Here is a tiny trained network, its code and every weight. The questions are about switching its units off for an input and a target symbol, where a switched-off unit gives its printed mean instead of its output.

import numpy as np


def w(rows, s, z=0):
    codes = np.array(rows[::2]) - 128.0
    scale = np.full(codes.shape[1], s)
    scale[-1] = z or s
    return codes * scale


def softmax(a):
    e = np.exp(a - a.max(-1, keepdims=True))
    return e / e.sum(-1, keepdims=True)


def log_softmax(a):
    a = a - a.max(-1, keepdims=True)
    return a - np.log(np.exp(a).sum(-1, keepdims=True))


def net(x, mask):
    ids = ['ΞΣαδεζηψω'.index(c) for c in x.split()]
    T = len(ids)
    res = E[ids] + P[:T]
    u = 0
    for l in range(3):
        r = res
        for j in range(3):
            rows = slice(2 * j, 2 * j + 2)
            q, k, v = (r @ M[l][rows].T for M in (Q, K, V))
            z = softmax(np.where(np.tri(T) > 0, q @ k.T / 2**0.5, -1e9)) @ v
            o = O[l][rows]
            res = res + np.where(mask[u + j], z, o[:, -1]) @ o[:, :-1]
        u += 3
    return log_softmax(res[-1] @ U[:, :-1].T + U[:, -1])


Q, K, V, O = {}, {}, {}, {}
E = w([
[108,135,230],'Ξ',
[92,79,134],'Σ',
[194,125,12],'α',
[83,136,218],'δ',
[223,198,42],'ε',
[52,22,252],'ζ',
[132,140,253],'η',
[34,112,138],'ψ',
[78,136,100],'ω',
],0.012)
P = w([
[201,145,152],'0',
[15,141,142],'1',
[119,111,213],'2',
[126,176,177],'3',
[20,66,112],'4',
[221,102,117],'5',
[55,195,132],'6',
[56,53,95],'7',
[250,75,108],'8',
[75,210,117],'9',
[85,66,98],'10',
],0.011)
Q[0] = w([
[129,200,116],'L0H0',
[65,36,11],'L0H0',
[111,109,198],'L0H1',
[150,170,114],'L0H1',
[141,63,54],'L0H2',
[70,16,171],'L0H2',
],0.013)
K[0] = w([
[93,3,80],'L0H0',
[120,174,242],'L0H0',
[173,58,171],'L0H1',
[128,143,70],'L0H1',
[79,89,60],'L0H2',
[58,88,181],'L0H2',
],0.012)
V[0] = w([
[145,79,63],'L0H0',
[46,224,89],'L0H0',
[154,137,17],'L0H1',
[139,125,147],'L0H1',
[254,91,65],'L0H2',
[174,203,169],'L0H2',
],0.007)
O[0] = w([
[32,108,115,82],'L0H0',
[145,170,51,104],'L0H0',
[57,113,254,2],'L0H1',
[135,122,112,145],'L0H1',
[67,101,191,2],'L0H2',
[182,91,61,97],'L0H2',
],0.0066,0.0079)
Q[1] = w([
[170,3,139],'L1H0',
[66,224,119],'L1H0',
[187,59,118],'L1H1',
[236,47,129],'L1H1',
[94,228,62],'L1H2',
[182,204,254],'L1H2',
],0.011)
K[1] = w([
[41,24,107],'L1H0',
[158,150,101],'L1H0',
[153,9,229],'L1H1',
[127,110,171],'L1H1',
[128,3,98],'L1H2',
[79,150,219],'L1H2',
],0.013)
V[1] = w([
[157,183,133],'L1H0',
[37,72,139],'L1H0',
[148,108,110],'L1H1',
[47,166,27],'L1H1',
[192,23,108],'L1H2',
[95,2,104],'L1H2',
],0.01)
O[1] = w([
[151,101,143,124],'L1H0',
[101,247,82,86],'L1H0',
[132,86,124,157],'L1H1',
[203,21,107,3],'L1H1',
[111,85,255,233],'L1H2',
[117,3,171,138],'L1H2',
],0.0078,0.0047)
Q[2] = w([
[57,92,100],'L2H0',
[176,115,209],'L2H0',
[251,174,100],'L2H1',
[135,181,150],'L2H1',
[206,105,88],'L2H2',
[188,159,214],'L2H2',
],0.013)
K[2] = w([
[80,102,76],'L2H0',
[169,96,138],'L2H0',
[167,113,252],'L2H1',
[133,100,155],'L2H1',
[171,186,165],'L2H2',
[160,117,76],'L2H2',
],0.02)
V[2] = w([
[105,97,82],'L2H0',
[155,72,175],'L2H0',
[146,114,85],'L2H1',
[9,66,157],'L2H1',
[80,160,119],'L2H2',
[128,131,62],'L2H2',
],0.015)
O[2] = w([
[159,120,71,28],'L2H0',
[109,206,124,254],'L2H0',
[204,171,112,27],'L2H1',
[129,5,70,202],'L2H1',
[95,168,131,116],'L2H2',
[80,58,100,9],'L2H2',
],0.011,0.005)
U = w([
[92,142,145,2],'Ξ',
[132,58,199,216],'Σ',
[86,107,132,147],'α',
[124,125,180,11],'δ',
[129,135,137,143],'ε',
[1,113,104,242],'ζ',
[38,170,119,57],'η',
[163,146,105,166],'ψ',
[140,140,134,33],'ω',
],0.0089,0.0023)

Each question gives the input, a string of symbols that net reads in full, and the target symbol t.
The units are the heads (2 rows each of Q, K, V and O). Each row of codes is followed by its name. A weight is (code - 128) times the scale printed after its matrix; where a second scale follows, it is the last column's (O and U).
mask holds one flag per head, layer by layer. A switched-off head (its flag False) gives its mean, the last column of its rows in O, instead of its output. The means were averaged over made-up inputs and are rounded, as every weight is.
A unit's drop is (log p(t) with every unit on - log p(t) with that unit switched off) / (log p(t) with every unit on - log p(t) with every unit switched off).
The circuit of an input: a set's keep is (log p(t) with only the set's units on - log p(t) with every unit switched off) / (log p(t) with every unit on - log p(t) with every unit switched off). Starting from all 9 units, units are removed one at a time, each time the one whose removal leaves the highest keep (on an exact tie, the one counted first), for as long as the keep stays at least 0.8.
circuit, biggest first: the units of the circuit, biggest drop first
most important unit: the unit with the biggest drop
which heads matter: for each layer, one digit per head in row order, 1 if its drop is at least 0.15 and else 0, layers parted by /
drop when u is switched off: that unit's drop, to one decimal
input η Σ Σ ζ ω η ζ ζ ψ, target η: most important unit => L1H0
input ζ η Σ, target ζ: circuit, biggest first => (L2H1 L0H0 L1H2)
input η ε ε, target η: circuit, biggest first => (L1H2 L2H1)
input ζ η η ζ ψ ψ η, target Σ: which heads matter => 001 / 011 / 010
input ζ ζ ζ, target ζ: circuit, biggest first => (L2H1 L1H0)
input η ζ ψ ζ α ω, target η: circuit, biggest first => (L2H1 L1H0 L1H2)
input η ε Σ, target η: circuit, biggest first => (L1H2 L2H1)
input ζ ζ ζ ζ α Σ Σ η Σ, target ζ: circuit, biggest first => (L2H1 L1H1 L0H0)
input η η ω, target η: which heads matter => 100 / 011 / 110
input ζ ε Ξ, target ζ: which heads matter => 111 / 011 / 010
input ζ Σ η ζ ψ ψ δ ζ η, target ζ: circuit, biggest first => (L2H1 L1H2 L1H1 L0H0)
input α ζ ω ε ζ ε ζ Σ η α, target Σ: which heads matter => 010 / 000 / 000
input η η ω Σ, target η: circuit, biggest first => (L2H1 L1H2)
input Ξ ζ α ζ α η η, target Σ: circuit, biggest first => (L1H0)
input Σ α ζ ζ ζ ζ Σ, target Σ: circuit, biggest first => (L1H2 L1H1)
input η ω α, target η: circuit, biggest first => (L2H1 L1H1)
input η η Ξ, target η: circuit, biggest first => (L2H1 L1H2)
input Ξ ω ε Σ ψ δ ε α ψ, target η: circuit, biggest first => (L2H1 L1H0)
input ζ ω ε Ξ, target Σ: which heads matter => 110 / 111 / 010
input Σ ψ α ω ε ω ε, target Σ: most important unit => L1H1
input ζ δ ε, target ζ: which heads matter => 101 / 011 / 010
input η α Ξ ζ ζ η, target η: drop when L1H2 is switched off => 0.1
input η Ξ η α η δ, target η: drop when L0H0 is switched off => 0.2
input ζ Ξ Ξ Σ ζ Σ ψ δ ψ, target ζ: drop when L2H1 is switched off => 0.8
